Below are the code and all the weights of a small trained network. Each question names an input and a class and asks about switching units off, where a switched-off unit gives its printed mean instead of its output.

import numpy as np


def w(rows, s, z=0):
    codes = np.array(rows[::2]) - 128.0
    scale = np.full(codes.shape[1], s)
    scale[-1] = z or s
    return codes * scale


def f(y):
    return y / 2 * (1 + np.tanh(0.7978845608 * (y + 0.044715 * y**3)))


def log_softmax(a):
    a = a - a.max(-1, keepdims=True)
    return a - np.log(np.exp(a).sum(-1, keepdims=True))


def net(x, mask):
    res = np.array(x, float).reshape(1, 5) / 4 @ E
    y = f(res @ A[0][:, :-1].T + A[0][:, -1])
    res = res + np.where(mask, y, B[0][:, -1]) @ B[0][:, :-1]
    return log_softmax(res[-1] @ U[:, :-1].T + U[:, -1])


A, B = {}, {}
E = w([
[124,131,129,131,129],'x0',
[90,156,126,29,228],'x1',
[61,9,191,135,120],'x2',
[133,122,124,123,128],'x3',
[206,115,201,184,194],'x4',
],0.012)
A[0] = w([
[100,133,93,130,2,152],'n0',
[140,189,81,97,118,220],'n1',
[165,193,74,131,148,255],'n2',
[84,58,168,132,130,205],'n3',
[60,136,90,77,144,139],'n4',
[179,133,116,193,114,201],'n5',
],0.012,0.0076)
B[0] = w([
[115,161,209,42,244,247],'n0',
[156,209,107,124,103,228],'n1',
[172,212,122,132,137,247],'n2',
[24,19,166,121,137,247],'n3',
[76,95,41,125,47,215],'n4',
[254,113,137,171,126,215],'n5',
],0.0096,0.012)
U = w([
[153,197,157,50,230,235],'0',
[73,96,185,59,240,217],'1',
[203,131,104,192,65,73],'2',
[116,55,196,211,33,6],'3',
[119,177,29,112,30,20],'4',
[55,62,62,101,2,124],'5',
],0.0091,0.0022)

Each question gives the input, the list of numbers given to net, and the class t.
The units are the neurons (one row each of A and B). Each row of codes is followed by its name. A weight is (code - 128) times the scale printed after its matrix; where a second scale follows, it is the last column's (A, B and U).
mask holds one flag per neuron, in row order. A switched-off neuron (its flag False) gives its mean, the last column of its row in B, instead of its output. The means were averaged over made-up inputs and are rounded, as every weight is.
A unit's drop is (log p(t) with every unit on - log p(t) with that unit switched off) / (log p(t) with every unit on - log p(t) with every unit switched off).
The circuit of an input: a set's keep is (log p(t) with only the set's units on - log p(t) with every unit switched off) / (log p(t) with every unit on - log p(t) with every unit switched off). Starting from all 6 units, units are removed one at a time, each time the one whose removal leaves the highest keep (on an exact tie, the one counted first), for as long as the keep stays at least 0.8.
circuit, biggest first: the units of the circuit, biggest drop first
unit that matters most: the unit with the biggest drop
top k neurons: the k neurons with the biggest drops, biggest first
drop when u is switched off: that unit's drop, to one decimal
input [3,4,5,8,-7], class 5: unit that matters most -> n4
input [2,5,2,-2,-2], class 5: top 2 neurons -> [n0, n4]
input [6,3,-1,-5,-5], class 4: circuit, biggest first -> [n4, n3]
input [-5,-3,-4,5,-2], class 0: top 2 neurons -> [n0, n4]
input [1,7,-1,4,-2], class 4: circuit, biggest first -> [n4, n0]
input [-3,4,1,3,-8], class 5: top 2 neurons -> [n4, n2]
input [-2,8,-8,8,0], class 4: circuit, biggest first -> [n0, n4]
input [6,-5,3,1,0], class 1: top 2 neurons -> [n0, n4]
input [-8,-4,0,-5,-6], class 0: top 2 neurons -> [n0, n3]
input [0,1,1,3,-2], class 5: top 2 neurons -> [n0, n2]
input [-2,2,-3,2,-6], class 4: top 2 neurons -> [n4, n1]
input [-6,-4,-2,0,0], class 0: top 2 neurons -> [n4, n0]
input [-5,2,-8,8,-1], class 4: top 2 neurons -> [n0, n1]
input [7,2,8,3,-4], class 5: top neuron -> [n4]
input [-7,0,3,5,-6], class 1: top 2 neurons -> [n0, n1]
input [-3,-2,1,-8,8], class 3: top 2 neurons -> [n0, n2]
input [-1,0,-3,-2,8], class 2: drop when n5 is switched off -> 0.2
input [-2,-8,-5,4,-4], class 0: drop when n0 is switched off -> 0.9
input [7,0,6,-8,-8], class 1: drop when n3 is switched off -> 0.0
input [-1,4,3,6,-7], class 5: circuit, biggest first -> [n4]
